Each row, then roughly how far along a hidden order it lies, from 0 to 9:
[-38.9  -3.2  10.0 -12.3  18.8 -12.1   3.1  18.4  11.0 -21.3 -14.1  13.8
   4.2 -15.5  -3.5 -24.6 -11.1]
0
[-23.2   2.6   8.1  -0.6  27.4  -0.4   3.3  31.6   5.4  15.1  24.6  30.3
 -23.1   9.7 -12.5   0.6  10.6]
4
[-15.3  -2.0  12.9  -9.8  -7.2  -3.9   2.3   7.7   5.9 -13.4  -0.5  -7.1
   1.4  -9.4  -4.7  -5.6  -2.0]
4
[-18.7  -0.6  12.5 -10.7  -0.2  -0.5   4.6  10.8  -7.2 -10.8  -0.7  16.1
  -1.7  -6.9  -3.0  -1.3  -5.7]
4
[-30.8  -9.9  -5.4  -1.3  18.3  -7.5  -2.4  -3.0  -2.2 -18.7  -3.7  -7.1
  -5.2 -13.8  -9.5  13.8   1.1]
3
[-22.8  -8.6  -5.4  -5.2 -99.9  -7.2  -4.7   9.8   1.6  -1.7  10.4  26.7
 -27.1  -5.0 -14.4  21.0  -0.4]
2
[-15.2  -6.7  11.6 -16.1  -1.7  -1.5   9.8   1.5   4.6 -27.2  16.0  11.5
 -11.5 -20.1  -7.7 -22.3   3.3]
6
[-34.4   6.0  13.1 -19.2 -93.7  -1.3  10.1  24.0 -16.6 -17.8  46.9  40.1
   2.3 -12.5   4.1   2.2  -8.5]
5
[-30.8  -6.8  25.5 -23.8   3.8  -6.8  10.5  12.5  24.4 -26.1   5.4  10.6
   4.8 -21.7 -14.3 -37.1  -0.2]
6
[-10.0   0.2   5.8  -0.9 -12.8 -14.5   1.3   0.6  20.0  -6.9 -11.6  15.9
  12.6  -5.8  -9.6 -15.4  -7.5]
5
[-11.4  -8.2   6.5 -12.8   5.9  -3.9   9.2  -5.9   1.5 -13.7  19.5  12.0
  -5.6 -10.0 -13.3 -18.7  -3.7]
4
[-11.2  -3.8   4.8  -3.8 -30.2  -6.5  -5.1  29.8   5.0   1.1  30.1  37.7
 -18.7  -3.9  -3.7  19.0  -2.1]
3
[-29.8   1.4  13.4 -17.2   5.8   3.9  16.0  17.5 -14.3  -0.8  19.6  56.0
  -4.1  -3.7  -4.8  -2.5 -11.1]
3
[-29.2  -1.2  15.0 -18.1  18.1  -2.5   2.0  28.2   7.9 -22.0  11.9  -6.2
 -10.7 -14.3   0.1 -17.7   0.7]
4
[-15.4 -15.1  11.4   9.3  86.5  -9.7   2.1 -13.3  47.9 -21.6  21.9  60.7
  -9.6 -15.2 -13.9 -28.2 -10.5]
5
[ -9.6 -14.3  14.7   4.6  44.8  -6.7   4.0 -18.3  42.4 -13.9  23.0  39.1
  -4.7 -13.9 -16.3 -27.2  -6.4]
6
[-25.0  -2.9   8.3  -9.0 -54.3  -0.5   3.6  15.9  -3.5 -13.1   8.0 -15.1
  -3.6 -12.8  -2.2   1.8  -2.0]
3
[-15.1   0.6   3.0 -12.0 -14.9  -3.2   4.2   3.1   9.2   4.1  17.2 -18.4
  -9.4   1.0  -7.3  -5.4   6.0]
7
[-35.5  -5.8   0.7   9.6  29.9  -8.4  -3.9  13.8   5.1   6.0  21.5  47.2
 -44.2   5.6 -17.5   3.4   2.9]
3
[-33.7  -5.0  13.2 -15.1  13.3  -3.1   3.1  31.9  11.2 -15.0  -8.7  -8.5
   0.8 -15.6   2.5  -1.5  -7.5]
0
[-35.4 -10.1   5.7   5.1 -19.5  -3.6  -0.5   3.0   6.6 -24.1  -7.1  24.5
 -25.2 -17.8  -5.6  -5.3   1.1]
1
[-73.7   5.8  33.7 -12.3   0.0 -10.1   6.6  31.4  31.4 -39.2 -21.5   2.3
 -19.3 -28.2   2.7 -45.4  11.0]
2
[-31.7  -1.8   3.1  -7.8 -48.8  -3.1  -0.9  18.6  -0.2 -13.1  18.3  20.7
  -0.8  -9.3  -1.0   7.7  -4.2]
1
[-36.2   0.1   3.8   3.9  39.0 -17.2  -4.6  22.1   9.9 -23.7 -31.4   5.7
  -9.8 -10.2  -6.2 -14.3  -5.0]
1
[-42.0  -8.1  15.1 -17.0  22.4 -11.7  -4.6  26.6  15.6 -34.7  -2.6 -40.7
 -20.9 -21.5 -13.8  28.7   6.4]
1
[-12.8  -0.1   3.8   3.7  27.5  -1.4   2.9  12.7   6.3   0.9  34.0 -15.5
 -12.9   0.6  -9.0 -13.8   2.1]
8
[-32.6  -2.4   8.5  -4.3  -6.0 -10.7   2.9  15.1   9.7 -21.9 -22.4  20.6
  -4.7 -13.0  -4.8 -26.9  -2.2]
1
[-38.3  -0.5  16.0 -15.6  -3.5 -12.1   9.8  20.4  -2.4 -34.1  29.6  26.2
   7.0 -23.1   6.3 -16.2 -11.3]
3
[-24.1   2.1  11.0  -1.9  42.6   2.1   7.6  15.7 -15.2   0.5  18.7  23.2
   0.1  -4.4  -1.5 -10.5  -6.4]
4
[ -5.3  -5.9   2.4   4.3   7.3  -5.0   1.8  -3.2  20.7   2.5  16.3  35.6
 -12.3   0.3  -7.1  -8.4  -5.9]
5
[ -8.4  -1.2  -1.3 -10.0 -34.0 -13.0  -0.8  -0.6  12.1  -8.7  40.0   8.1
 -23.0  -5.6  -8.3   8.2  -7.0]
8
[-28.8   1.6  14.0 -10.8 -11.4   0.7   1.7  11.0  24.8  -4.4  20.2 -10.0
 -12.1  -8.1  -9.9 -16.9   5.8]
9
[  0.5   0.3   1.6   9.6 -12.1   0.2   4.6   6.9   6.1  10.1  11.6  40.0
  -0.3   5.8 -15.9 -18.3  -7.6]
4
[-20.3  -3.8   6.5  -9.7  13.3   0.7   4.7  17.4   5.4  -2.9   9.9  18.2
 -17.7  -6.0  -4.3  -6.9   5.8]
3
[  2.8   2.3  -5.3   8.7  24.6  -3.8  -6.8   5.5   3.2  25.8  10.9  17.7
   0.5  13.3 -10.8  23.1  -5.0]
3
[-28.9  -1.1   5.6   1.8 -13.3  -4.3   0.0  20.6   5.9 -11.8  -8.8  10.7
 -10.1  -8.0  -4.1  -9.8   2.5]
1
[-23.4   0.6  -4.7  21.8 -28.8  -5.0  -1.0  13.5   1.3  15.9  12.8  41.0
 -33.6   8.0 -17.5 -23.1   3.1]
4
[ -3.2 -11.6   5.8  -0.7  26.4  -9.0   8.6  -4.0  -1.4 -14.6  11.3  19.3
   5.8  -7.5 -18.8 -19.0  -6.7]
6
[ -9.2 -10.5   0.8  16.9   8.8 -16.5  -7.9  -2.1  24.3 -17.5 -18.7  42.0
  -2.2 -10.0  -6.2  -3.8 -17.5]
2
[-43.0 -10.2  23.6   2.9  -6.3 -10.2   0.9  20.5  37.4 -17.2  10.9  20.5
 -40.7 -19.0  -0.7 -11.3   0.1]
4
[-32.3   0.9  18.6 -19.4 -44.1  -4.0   8.4  18.2  -0.7 -20.9   4.0   7.3
  -1.0 -16.5   4.7 -12.0  -4.4]
5
[ -7.0   9.5  -4.7  12.4  46.4 -20.6  -6.5  23.0  18.5   8.6 -23.9   4.9
  11.5   5.9  -2.4  -5.8 -15.8]
2
[-33.2  -8.7  14.6  10.1 -20.2  -3.3   2.4  10.3  28.0 -12.9  12.0  71.0
 -28.1 -15.8  -8.8 -37.4   0.2]
3
[-15.7   6.1   1.5 -22.1  12.3  -8.9   3.3  18.4   4.5   2.0  38.3  24.0
 -15.9  -0.5  -7.7   7.9  -2.3]
9
[ 14.7  -7.4  -0.4   5.0  17.5  -6.8   7.4 -16.3 -16.2   2.7   7.8   8.0
  10.0   6.0 -21.9  -5.4 -18.9]
5
[-28.9  -9.4   5.8 -10.3  46.9   1.4   8.5  13.7  -0.4 -12.5  14.6  47.7
 -12.8 -13.3  -5.4 -20.6  -2.8]
2
[ -3.8 -25.4  -2.0  15.7  -4.6 -11.6   2.8 -17.8  31.2 -26.2  23.3  59.3
 -28.9 -16.2 -13.5 -38.9 -11.9]
8
[-37.6   2.0  13.6   1.3   4.0   1.5   6.8  38.3  15.3  12.3  18.8  51.3
 -34.9   1.4  -5.6 -24.8   7.3]
4
[ -5.8  -1.0   0.5  -8.3  -0.7  -8.2  -3.2  17.2   3.5   4.0  44.4  47.0
 -26.5  -1.0  -3.0  21.2  -7.4]
6
[-31.2   2.9  14.7 -22.7 -12.8  -4.2   5.4   8.8  -4.6 -19.8  37.4 -15.1
 -13.6 -16.0  -2.5  -2.3   0.4]
8
[-15.3   0.3   1.6  -8.9 -43.2  -7.6  -5.0  31.4   7.5  12.1  36.4  55.6
 -18.7   6.5 -10.6  27.6  -4.6]
2
[-10.9  -5.1   7.0   0.5  -9.3  -3.3  -2.5   9.5  14.1  -5.3  12.0  33.1
  -4.0  -2.7  -5.5   4.6  -7.0]
4
[-17.7  -2.8   4.5  -6.1 -41.1  -4.5   1.3  10.2  -2.6 -17.9  30.3  12.8
  -5.3 -14.5  -2.4   6.3  -8.8]
5
[-49.2  -4.5  26.7 -20.5 -17.2  -4.0   9.1  29.4  -5.2 -34.3  -9.8 -15.5
   0.8 -25.9   3.8  -5.3  -9.6]
0
[ -2.3  -1.6 -14.9   7.7  15.3 -11.1  -1.1 -16.7  -1.5   8.4  10.6 -12.5
  -2.3   6.2 -10.3   4.6  -4.1]
6
[-31.7  -0.5  17.8 -32.6  -7.7   1.3   6.8  20.4  14.8 -13.7  23.8   0.4
 -26.4 -13.4  -4.2  -1.2   8.3]
8
[  3.0  -2.9   2.6   2.6   5.9  -5.3  -3.5   5.8 -18.2   2.2  -2.0 -24.2
  -1.1   2.3  -7.9  21.3 -13.2]
4
[-11.4   1.2   3.0  -1.2 -99.9   1.0   2.9  12.7  -1.2   8.7  11.3  16.4
  -7.6   4.2  -5.2   3.5  -1.7]
4
[-39.3  -5.0  17.9   0.4  -3.6 -11.2  -0.4  38.7  26.1 -25.6 -10.7  10.0
 -19.1 -18.9   3.8 -21.1  -6.7]
1
[-33.1  -1.5  10.7 -13.7   2.1  -2.1   1.5  19.5   8.5  -3.5  -8.0  22.7
   1.6  -5.5  -1.1  -0.7  -6.9]
1
[-12.0   4.2   1.0   5.0  46.5  -3.6   2.8  20.4   2.9   4.1  12.9  30.1
  -6.5   4.2  -3.3  -7.0  -0.5]
4
[-28.7  -2.1  19.8 -21.0 -84.5   2.9  11.6  13.1   4.5 -13.7   8.3   8.2
  -9.5 -15.2  -4.8  -4.8   2.8]
5
[-10.7  -2.4  12.5 -13.3 -45.8  -6.9   8.0  -3.3  -2.2  -7.4  11.5 -14.5
   1.0  -7.6  -7.4 -15.1  -1.5]
8
[ -1.3  -1.3  -6.6   6.2 -38.6  -3.6  -6.7  12.8  -6.7  14.3  18.4  28.7
   4.1   9.7 -12.8  25.0  -9.1]
2
[-22.2  -6.2  13.2   1.1  37.4  -6.7   3.9  -3.5  35.8 -10.6  28.3  -9.8
  -6.5 -11.1 -14.7 -25.8   1.5]
9
[-37.1  -8.6  -8.0   1.1  26.2 -10.4   2.5 -10.4  -5.5 -20.0   3.7  20.0
 -21.8 -10.1 -11.1 -11.6   6.1]
6
[-12.3   1.1   5.1  -6.9  99.9 -10.0  -6.2  16.4  11.6  -4.9 -12.4 -16.0
   0.1   1.1  -4.6   8.6  -2.2]
5
[-40.9  -6.1  11.3  -7.5  24.8  -2.2   0.9  22.3  -2.5 -17.0   3.2   7.7
 -20.8 -11.9  -9.2   5.1   8.9]
2
[-30.0  -4.8  18.8 -14.1 -24.4   2.8  12.5   6.3 -14.2  -4.8  10.5  32.5
  -6.4  -4.6  -6.4 -10.0 -12.2]
2
[-11.1  -5.9  -6.1   5.2  22.3  -7.8   6.1 -13.2 -25.5   0.3  -5.5   2.6
  -0.6   0.7 -12.0   5.9  -8.4]
4
[ -4.2  -7.9  -4.2   0.8 -99.9  -4.2  -3.7   2.1  -0.5  -7.5  -3.9  -5.6
  -5.2  -2.6  -3.4  17.6  -6.1]
2
[-18.5  -4.2   4.5   4.9 -15.6 -10.8   0.8  -7.5  27.5 -10.4   1.2  10.1
   4.9 -10.0  -8.9  -8.1  -4.6]
6
[ -0.6   3.3  -5.2  -4.0  18.8  -6.4  -4.6  -0.1   3.7   9.6  21.0 -30.2
 -10.4   6.7 -10.4   6.2  -2.0]
9
[-23.3 -10.0  13.0  -2.4 -14.3  -7.8   0.7  15.1  14.2 -12.8  31.9  16.2
 -29.6 -10.5  -2.8  11.8   0.1]
5
[-30.0  -0.6   7.0 -19.5  17.4   0.9   0.1  36.2  -4.6  -4.5  37.8  22.8
  -5.8 -11.2  -4.5  18.0  -2.2]
4
[ -5.1  -2.2  12.3  -5.2  36.9  -4.6   7.6 -10.9 -10.3  -2.0  11.6  -2.8
  -1.7  -2.6 -10.4 -14.7  -7.2]
6
[-39.8  -0.7  17.6  -8.3  -4.9  -7.3   4.6  31.9  20.4 -26.6  18.2  25.0
 -17.6 -21.1   6.2 -17.7  -3.2]
4
[-26.5  -1.5   0.0   3.2   0.7  -4.8   0.7  -1.9   3.6  -4.5  11.1   3.6
 -20.0  -4.2 -12.2 -10.3   7.0]
5
[ 11.3   9.5 -22.7   7.2  20.2 -15.0 -11.1   9.3 -12.3  12.2  49.3  31.4
  11.1  14.5  -3.7  34.3 -21.0]
5
[-20.8   2.1   0.4   8.8 -32.6  -6.2  -0.7  16.9  10.6   0.4 -12.1  23.2
 -11.7  -1.8  -2.9 -20.5   1.5]
2
[-16.4   2.8  -1.0  -7.0 -16.8  -2.5  -0.6  29.0   6.2   1.1  33.7  34.6
   0.5   2.3  -1.6  14.3  -3.5]
4
